Here is a tiny trained network, its code and every weight. The questions are about switching its units off for an input and a target symbol, where a switched-off unit gives its printed mean instead of its output.

import numpy as np


def w(rows, s, z=0):
    codes = np.array(rows[::2]) - 128.0
    scale = np.full(codes.shape[1], s)
    scale[-1] = z or s
    return codes * scale


def norm(h):
    return h / np.sqrt((h * h).mean(-1, keepdims=True) + 1e-5)


def f(y):
    return np.maximum(y, 0)


def softmax(a):
    e = np.exp(a - a.max(-1, keepdims=True))
    return e / e.sum(-1, keepdims=True)


def log_softmax(a):
    a = a - a.max(-1, keepdims=True)
    return a - np.log(np.exp(a).sum(-1, keepdims=True))


def net(x, mask):
    ids = ['ΔΘΠΣαγεζηλξτφψ'.index(c) for c in x.split()]
    T = len(ids)
    res = E[ids] + P[:T]
    u = 0
    for l in range(2):
        r = norm(res)
        for j in range(3):
            rows = slice(3 * j, 3 * j + 3)
            q, k, v = (r @ M[l][rows].T for M in (Q, K, V))
            z = softmax(np.where(np.tri(T) > 0, q @ k.T / 3**0.5, -1e9)) @ v
            o = O[l][rows]
            res = res + np.where(mask[u + j], z, o[:, -1]) @ o[:, :-1]
        u += 3
        y = f(norm(res) @ A[l][:, :-1].T + A[l][:, -1])
        res = res + np.where(mask[u : u + 4], y, B[l][:, -1]) @ B[l][:, :-1]
        u += 4
    return log_softmax(norm(res)[-1] @ U[:, :-1].T + U[:, -1])


Q, K, V, O, A, B = {}, {}, {}, {}, {}, {}
E = w([
[104,30,157,100,174,12,85,229,96,224],'Δ',
[101,127,166,202,166,67,68,122,122,44],'Θ',
[195,167,170,75,176,39,136,152,157,221],'Π',
[78,186,184,149,202,133,110,164,114,150],'Σ',
[94,121,237,92,112,125,181,46,136,157],'α',
[171,103,43,49,238,127,201,176,43,144],'γ',
[32,174,65,162,117,101,192,177,68,102],'ε',
[152,95,18,116,84,64,85,171,13,136],'ζ',
[252,45,223,68,89,133,137,179,106,67],'η',
[53,69,135,169,109,74,167,135,175,67],'λ',
[100,254,73,19,59,182,155,113,103,34],'ξ',
[170,104,146,103,104,80,63,144,181,83],'τ',
[90,82,135,97,170,160,78,94,65,189],'φ',
[117,143,118,227,104,149,167,109,37,52],'ψ',
],0.0085)
P = w([
[137,79,94,104,96,175,170,170,170,158],'0',
[90,134,129,125,144,141,93,124,120,109],'1',
[149,138,149,136,193,21,246,97,44,42],'2',
[107,135,122,126,121,147,99,121,133,128],'3',
[150,125,165,139,188,19,231,96,44,63],'4',
[105,145,122,125,122,140,101,122,135,133],'5',
[138,105,171,133,151,25,201,94,70,93],'6',
[109,144,124,131,123,146,101,120,137,135],'7',
[146,114,158,141,160,48,200,89,63,83],'8',
[111,146,120,134,118,143,103,114,136,139],'9',
[139,107,165,129,144,58,199,98,99,75],'10',
[112,155,122,132,115,140,100,118,139,139],'11',
[154,123,156,141,148,62,194,83,88,89],'12',
[106,153,117,137,118,140,98,115,137,140],'13',
],0.014)
Q[0] = w([
[202,181,114,143,99,189,90,142,104,107],'L0H0',
[126,134,216,189,91,87,251,139,72,108],'L0H0',
[75,186,112,209,169,113,97,155,134,116],'L0H0',
[83,222,110,117,132,225,105,118,167,174],'L0H1',
[78,150,144,203,148,100,201,88,114,42],'L0H1',
[171,119,193,163,89,137,134,112,180,91],'L0H1',
[69,82,82,169,88,159,100,145,103,96],'L0H2',
[115,137,210,115,125,185,152,91,180,63],'L0H2',
[154,84,50,160,162,82,247,83,110,114],'L0H2',
],0.033)
K[0] = w([
[193,142,168,129,129,162,134,83,41,99],'L0H0',
[146,99,62,161,49,248,137,166,195,159],'L0H0',
[81,171,89,192,128,110,96,74,128,176],'L0H0',
[81,238,128,111,150,202,148,72,163,173],'L0H1',
[91,132,152,202,163,92,221,125,114,61],'L0H1',
[147,125,213,143,92,146,138,108,214,73],'L0H1',
[62,120,57,179,58,141,96,97,94,88],'L0H2',
[120,114,209,148,143,178,144,59,176,61],'L0H2',
[151,129,47,98,145,83,255,117,87,51],'L0H2',
],0.031)
V[0] = w([
[84,96,137,83,133,68,170,109,170,168],'L0H0',
[119,175,85,171,83,82,128,177,196,189],'L0H0',
[162,135,129,117,6,194,101,124,123,133],'L0H0',
[158,167,129,192,118,126,158,192,169,64],'L0H1',
[64,220,139,92,107,144,170,77,136,137],'L0H1',
[116,110,171,163,92,62,168,101,95,114],'L0H1',
[179,121,89,94,138,73,238,156,83,120],'L0H2',
[189,191,174,105,135,115,120,148,119,143],'L0H2',
[92,147,76,171,90,91,87,103,74,154],'L0H2',
],0.019)
O[0] = w([
[108,171,117,117,113,76,167,70,190,187,189],'L0H0',
[51,116,182,163,100,94,155,207,151,134,149],'L0H0',
[158,49,174,177,61,168,168,151,103,133,97],'L0H0',
[138,143,159,187,132,132,155,174,160,34,130],'L0H1',
[148,222,156,131,106,218,140,78,90,189,141],'L0H1',
[158,145,143,177,118,59,147,48,139,121,250],'L0H1',
[174,126,140,127,158,96,254,171,61,115,239],'L0H2',
[221,129,163,105,120,105,97,171,107,124,128],'L0H2',
[131,119,65,153,142,68,83,120,89,146,158],'L0H2',
],0.01,0.014)
A[0] = w([
[113,141,188,154,189,104,2,104,157,191,4],'L0N0',
[85,128,188,193,80,95,1,21,188,90,162],'L0N1',
[194,101,143,203,174,138,100,92,63,42,145],'L0N2',
[67,195,71,235,102,156,42,94,48,105,159],'L0N3',
],0.026,0.0035)
B[0] = w([
[230,119,188,170,163,118,74,119,72,161,225],'L0N0',
[104,102,82,131,82,180,134,154,1,72,254],'L0N1',
[65,96,175,70,159,147,102,62,96,130,208],'L0N2',
[38,178,179,69,92,38,74,175,118,119,247],'L0N3',
],0.019,0.023)
Q[1] = w([
[56,210,137,150,29,199,54,131,75,116],'L1H0',
[122,122,67,15,171,149,2,154,189,178],'L1H0',
[156,151,69,203,189,87,109,189,37,137],'L1H0',
[87,214,173,92,44,101,94,177,189,64],'L1H1',
[171,109,100,53,130,153,15,206,126,193],'L1H1',
[154,172,79,130,197,103,153,163,170,231],'L1H1',
[70,152,111,166,49,151,82,155,92,99],'L1H2',
[97,218,46,61,152,136,73,133,150,184],'L1H2',
[176,135,162,222,116,105,43,176,113,239],'L1H2',
],0.027)
K[1] = w([
[74,177,205,124,48,116,61,171,25,112],'L1H0',
[207,181,94,82,157,35,112,16,60,115],'L1H0',
[165,115,28,178,178,143,61,183,99,151],'L1H0',
[99,250,119,88,38,84,95,195,150,106],'L1H1',
[153,184,146,112,140,58,25,73,18,136],'L1H1',
[174,188,150,146,181,61,176,78,221,158],'L1H1',
[77,117,152,109,46,117,58,97,24,64],'L1H2',
[132,232,103,28,134,41,75,76,95,131],'L1H2',
[197,143,155,226,103,71,10,138,66,175],'L1H2',
],0.024)
V[1] = w([
[153,55,20,87,67,134,80,187,194,101],'L1H0',
[90,155,113,168,41,211,129,127,196,178],'L1H0',
[84,121,87,74,163,164,110,171,76,199],'L1H0',
[63,115,78,143,142,192,62,111,113,52],'L1H1',
[209,50,96,127,145,83,211,47,22,166],'L1H1',
[177,201,145,144,170,80,145,107,166,37],'L1H1',
[52,227,93,50,198,225,167,159,120,88],'L1H2',
[69,143,45,222,102,72,170,158,26,173],'L1H2',
[60,133,97,169,189,85,163,26,252,126],'L1H2',
],0.027)
O[1] = w([
[180,211,122,156,195,71,63,143,128,182,107],'L1H0',
[94,178,144,173,85,166,44,52,120,151,99],'L1H0',
[136,188,84,92,142,83,177,76,115,119,195],'L1H0',
[195,91,103,138,159,203,86,112,170,138,129],'L1H1',
[65,111,189,120,250,76,192,95,72,111,115],'L1H1',
[141,188,142,167,115,158,169,189,97,72,66],'L1H1',
[160,186,5,141,119,227,165,126,70,147,178],'L1H2',
[77,45,75,225,147,85,188,76,163,99,180],'L1H2',
[104,81,96,79,129,121,34,139,24,63,3],'L1H2',
],0.016,0.032)
A[1] = w([
[124,117,135,152,96,135,22,199,77,6,34],'L1N0',
[149,67,153,113,150,45,184,100,122,59,143],'L1N1',
[156,126,213,203,122,110,22,186,166,167,12],'L1N2',
[254,121,77,232,222,145,80,160,152,43,2],'L1N3',
],0.033,0.0045)
B[1] = w([
[251,154,183,166,145,58,198,80,127,120,155],'L1N0',
[153,139,87,111,90,207,41,180,162,118,253],'L1N1',
[47,112,95,170,160,189,82,190,23,178,193],'L1N2',
[47,249,204,144,178,151,98,86,201,6,150],'L1N3',
],0.021,0.029)
U = w([
[126,41,131,168,202,54,146,160,228,153,220],'Δ',
[237,100,166,194,111,81,131,109,80,79,185],'Θ',
[192,154,240,45,161,150,142,197,146,168,153],'Π',
[80,114,136,187,163,154,70,194,59,197,146],'Σ',
[124,123,193,169,99,181,227,58,175,218,65],'α',
[130,156,41,86,210,134,229,149,86,97,74],'γ',
[68,177,153,116,22,58,178,220,185,127,94],'ε',
[144,90,30,65,136,64,28,199,168,72,125],'ζ',
[173,12,127,68,150,254,97,104,139,82,204],'η',
[69,59,25,214,66,150,154,117,144,51,3],'λ',
[197,197,63,83,48,221,87,106,152,148,118],'ξ',
[106,197,166,167,182,169,86,119,192,35,228],'τ',
[138,114,83,81,196,85,68,26,128,197,99],'φ',
[35,115,174,40,69,117,114,71,72,66,89],'ψ',
],0.0082,0.0022)

Each question gives the input, a string of symbols that net reads in full, and the target symbol t.
The units are the heads (3 rows each of Q, K, V and O) and the neurons (one row each of A and B). Each row of codes is followed by its name. A weight is (code - 128) times the scale printed after its matrix; where a second scale follows, it is the last column's (O, A, B and U).
mask holds one flag per unit, layer by layer, with each layer's heads first. A switched-off unit (its flag False) gives its mean, the last column of its rows in O or B, instead of its output. The means were averaged over made-up inputs and are rounded, as every weight is.
A unit's drop is (log p(t) with every unit on - log p(t) with that unit switched off) / (log p(t) with every unit on - log p(t) with every unit switched off).
The circuit of an input: a set's keep is (log p(t) with only the set's units on - log p(t) with every unit switched off) / (log p(t) with every unit on - log p(t) with every unit switched off). Starting from the 12 units with the biggest drops (on a tie, the unit counted first), units are removed one at a time, each time the one whose removal leaves the highest keep (on an exact tie, the one counted first), for as long as the keep stays at least 0.8.
circuit, biggest first: the units of the circuit, biggest drop first
unit that matters most: the unit with the biggest drop
top k neurons: the k neurons with the biggest drops, biggest first
k most important neurons of layer l: the k neurons of layer l with the biggest drops, biggest first
heads that matter: for each layer, one digit per head in row order, 1 if its drop is at least 0.15 and else 0, layers parted by /
input Δ τ γ Σ ε Δ λ Σ γ ε φ, target ζ: top 4 neurons	(L0N1 L0N0 L1N1 L0N3)
input φ α Δ γ Σ α ψ ε Π, target φ: top 3 neurons	(L0N0 L0N1 L0N3)
input Σ ζ Δ ψ τ ε γ, target ξ: most important neuron of layer 0	(L0N0)
input λ ξ γ, target Θ: top 2 neurons	(L0N1 L1N0)
input ζ Σ φ τ ζ Σ ζ λ γ ε Θ φ λ λ, target λ: heads that matter	001 / 001
input Θ η λ Σ γ ψ, target ψ: heads that matter	101 / 000
input Δ Π α Σ Σ Σ τ Π λ, target ζ: heads that matter	011 / 001
input λ Σ Σ γ Σ α Π λ ξ Δ τ ξ ψ, target Θ: top 2 neurons	(L0N1 L1N0)
input γ Σ γ α ε Π, target Π: circuit, biggest first	(L0H2 L1H2)
input Σ Π α, target ξ: heads that matter	011 / 011
input Σ ζ φ, target ξ: circuit, biggest first	(L0H1 L0N0 L1H1)
input Σ Π ξ Δ λ γ ξ γ ε λ, target λ: circuit, biggest first	(L1H2 L0N1 L0H2)
input Θ Σ τ, target τ: heads that matter	011 / 000
input λ ε Σ ξ φ η ε, target Θ: top 2 neurons	(L0N1 L1N0)
input ζ ξ τ Σ τ Σ γ Δ, target Δ: unit that matters most	L0H2
input Π λ λ γ τ ε ε γ λ, target ε: top 2 neurons	(L0N1 L0N2)
input Σ ξ Π, target ξ: circuit, biggest first	(L0H1 L0N0 L1H1)
input Σ λ ζ ζ, target ζ: heads that matter	001 / 000
input Δ Π γ ξ γ Σ Σ λ ξ, target ζ: heads that matter	010 / 001
input ξ φ α Σ ε Σ τ, target α: circuit, biggest first	(L1H2)
input Π Δ α, target ε: circuit, biggest first	(L0N1 L1H1 L0H0)
input α Θ Σ Σ λ γ ξ, target ψ: circuit, biggest first	(L0N1 L1H2 L0H0 L0N0)
input Σ λ ε Σ Σ γ α ζ Σ λ ε ε γ ψ, target ψ: heads that matter	100 / 000
input γ Π ξ Σ Θ ζ τ ζ γ, target γ: circuit, biggest first	(L0H2 L0N0 L0N1 L1H2)
input ξ Σ Σ η Σ Σ τ ε λ λ τ γ, target γ: heads that matter	000 / 000
input ξ Δ ξ, target α: heads that matter	110 / 000
input Σ γ γ η ψ Σ τ, target ξ: unit that matters most	L0H1
input Σ λ α Σ λ Σ Δ τ, target τ: top 3 neurons	(L0N1 L1N3 L0N0)
input λ ψ Θ Σ η Θ α ε γ γ Σ, target Θ: heads that matter	000 / 001
